Below are the code and all the weights of a small trained network. Each question names an input and a class and asks about switching units off, where a switched-off unit gives its printed mean instead of its output.

import numpy as np


def w(rows, s, z=0):
    codes = np.array(rows[::2]) - 128.0
    scale = np.full(codes.shape[1], s)
    scale[-1] = z or s
    return codes * scale


def norm(h):
    return h / np.sqrt((h * h).mean(-1, keepdims=True) + 1e-5)


def f(y):
    return y / 2 * (1 + np.tanh(0.7978845608 * (y + 0.044715 * y**3)))


def log_softmax(a):
    a = a - a.max(-1, keepdims=True)
    return a - np.log(np.exp(a).sum(-1, keepdims=True))


def net(x, mask):
    res = np.array(x, float).reshape(1, 8) / 4 @ E
    u = 0
    for l in range(2):
        y = f(norm(res) @ A[l][:, :-1].T + A[l][:, -1])
        res = res + np.where(mask[u : u + 9], y, B[l][:, -1]) @ B[l][:, :-1]
        u += 9
    return log_softmax(norm(res)[-1] @ U[:, :-1].T + U[:, -1])


A, B = {}, {}
E = w([
[73,47,80,69,66,110,126],'x0',
[124,128,128,126,129,140,128],'x1',
[138,13,132,225,134,115,88],'x2',
[132,128,126,133,124,119,126],'x3',
[132,135,120,140,120,116,123],'x4',
[205,102,55,84,163,185,91],'x5',
[101,150,200,72,97,127,2],'x6',
[213,120,176,114,47,166,160],'x7',
],0.0072)
A[0] = w([
[137,122,57,159,154,124,253,3],'L0N0',
[55,140,165,170,90,119,194,50],'L0N1',
[112,209,101,70,120,124,165,95],'L0N2',
[42,107,59,94,58,139,185,34],'L0N3',
[144,203,157,186,187,161,151,59],'L0N4',
[70,130,67,142,212,111,146,77],'L0N5',
[199,114,164,132,55,162,181,98],'L0N6',
[187,130,28,108,145,149,110,71],'L0N7',
[65,158,117,119,161,131,78,135],'L0N8',
],0.011,0.0036)
B[0] = w([
[109,125,173,111,84,177,5,254],'L0N0',
[124,181,136,76,233,113,104,202],'L0N1',
[105,73,170,200,146,153,138,227],'L0N2',
[190,74,115,114,97,88,142,217],'L0N3',
[180,58,99,101,76,57,132,205],'L0N4',
[85,175,79,148,96,115,183,231],'L0N5',
[67,180,61,152,109,115,180,229],'L0N6',
[127,169,160,95,199,110,150,212],'L0N7',
[141,172,122,149,76,140,144,198],'L0N8',
],0.02,0.0051)
A[1] = w([
[80,19,110,255,214,153,132,246],'L1N0',
[51,160,125,177,188,180,124,20],'L1N1',
[126,76,103,73,100,113,149,90],'L1N2',
[95,119,149,175,85,73,82,176],'L1N3',
[184,194,180,130,88,114,99,67],'L1N4',
[126,163,167,76,242,44,150,64],'L1N5',
[184,128,45,105,184,227,127,5],'L1N6',
[199,64,129,130,111,54,159,72],'L1N7',
[163,111,144,128,173,121,101,85],'L1N8',
],0.0092,0.0023)
B[1] = w([
[131,130,247,142,112,174,211,216],'L1N0',
[185,56,117,130,117,94,125,180],'L1N1',
[152,149,152,244,211,83,72,161],'L1N2',
[166,151,121,92,160,196,151,253],'L1N3',
[67,43,93,141,136,125,57,174],'L1N4',
[162,138,141,39,194,146,146,215],'L1N5',
[91,154,164,53,154,60,92,144],'L1N6',
[135,44,93,161,180,112,110,192],'L1N7',
[35,107,131,137,104,102,196,131],'L1N8',
],0.013,0.0047)
U = w([
[93,140,148,103,61,204,2,231],'0',
[123,170,134,26,223,98,144,187],'1',
[80,208,44,182,54,118,217,203],'2',
[178,19,80,185,144,56,116,6],'3',
[123,90,226,165,123,202,204,79],'4',
],0.01,0.0016)

Each question gives the input, the list of numbers given to net, and the class t.
The units are the neurons (one row each of A and B). Each row of codes is followed by its name. A weight is (code - 128) times the scale printed after its matrix; where a second scale follows, it is the last column's (A, B and U).
mask holds one flag per neuron, layer by layer. A switched-off neuron (its flag False) gives its mean, the last column of its row in B, instead of its output. The means were averaged over made-up inputs and are rounded, as every weight is.
A unit's drop is (log p(t) with every unit on - log p(t) with that unit switched off) / (log p(t) with every unit on - log p(t) with every unit switched off).
The circuit of an input: a set's keep is (log p(t) with only the set's units on - log p(t) with every unit switched off) / (log p(t) with every unit on - log p(t) with every unit switched off). Starting from the 12 units with the biggest drops (on a tie, the unit counted first), units are removed one at a time, each time the one whose removal leaves the highest keep (on an exact tie, the one counted first), for as long as the keep stays at least 0.8.
units of the circuit, in order: the units of the circuit, biggest drop first
most important unit: the unit with the biggest drop
k most important neurons: the k neurons with the biggest drops, biggest first
k most important neurons of layer l: the k neurons of layer l with the biggest drops, biggest first
input [2,4,3,-8,-1,-7,-7,7], class 0: 2 most important neurons -> [L0N0 L0N7]
input [7,0,-6,2,-7,3,2,-6], class 3: 2 most important neurons of layer 0 -> [L0N3 L0N6]
input [-4,6,2,-4,-5,2,2,5], class 2: most important unit -> L0N6
input [7,4,2,0,1,-7,3,-2], class 1: 3 most important neurons -> [L0N1 L1N5 L0N4]
input [3,-7,3,-4,6,-1,2,4], class 2: 2 most important neurons -> [L0N6 L0N2]
input [-6,-4,0,-7,-6,-4,0,6], class 2: 2 most important neurons -> [L0N6 L0N3]
input [-2,-8,-4,-5,-1,-6,6,8], class 2: 2 most important neurons of layer 0 -> [L0N6 L0N0]
input [-7,8,6,-7,3,6,5,3], class 3: 4 most important neurons of layer 0 -> [L0N2 L0N0 L0N1 L0N4]
input [1,4,-6,7,7,-8,-8,8], class 0: 3 most important neurons -> [L0N0 L0N5 L0N7]
input [7,4,-4,3,-1,2,4,-6], class 3: 3 most important neurons -> [L0N3 L0N6 L0N0]
input [7,-1,-7,0,-6,5,6,-3], class 3: 2 most important neurons -> [L0N3 L0N0]
input [7,6,0,2,-6,2,6,-8], class 2: units of the circuit, in order -> [L0N0 L0N8]
input [5,-4,-2,3,-8,4,-5,4], class 0: 2 most important neurons -> [L0N0 L0N4]
input [6,-5,-8,-5,-8,0,-4,-7], class 4: 4 most important neurons -> [L0N2 L0N6 L1N0 L0N4]
input [-2,8,3,8,3,3,1,1], class 1: units of the circuit, in order -> [L0N7]
input [-4,-7,6,1,8,-5,-3,-8], class 2: 2 most important neurons of layer 0 -> [L0N5 L0N2]
input [-4,-6,-8,1,-4,-6,6,-5], class 4: 2 most important neurons -> [L0N2 L0N0]
input [4,0,6,8,-6,4,-7,-3], class 0: 2 most important neurons -> [L0N0 L0N2]
input [-5,6,1,-6,-7,8,1,7], class 1: 3 most important neurons of layer 0 -> [L0N7 L0N5 L0N8]
input [6,-8,2,-4,-7,-4,3,-4], class 3: most important unit -> L0N3
input [6,-6,8,0,-5,6,6,-3], class 4: units of the circuit, in order -> [L0N0 L1N0]
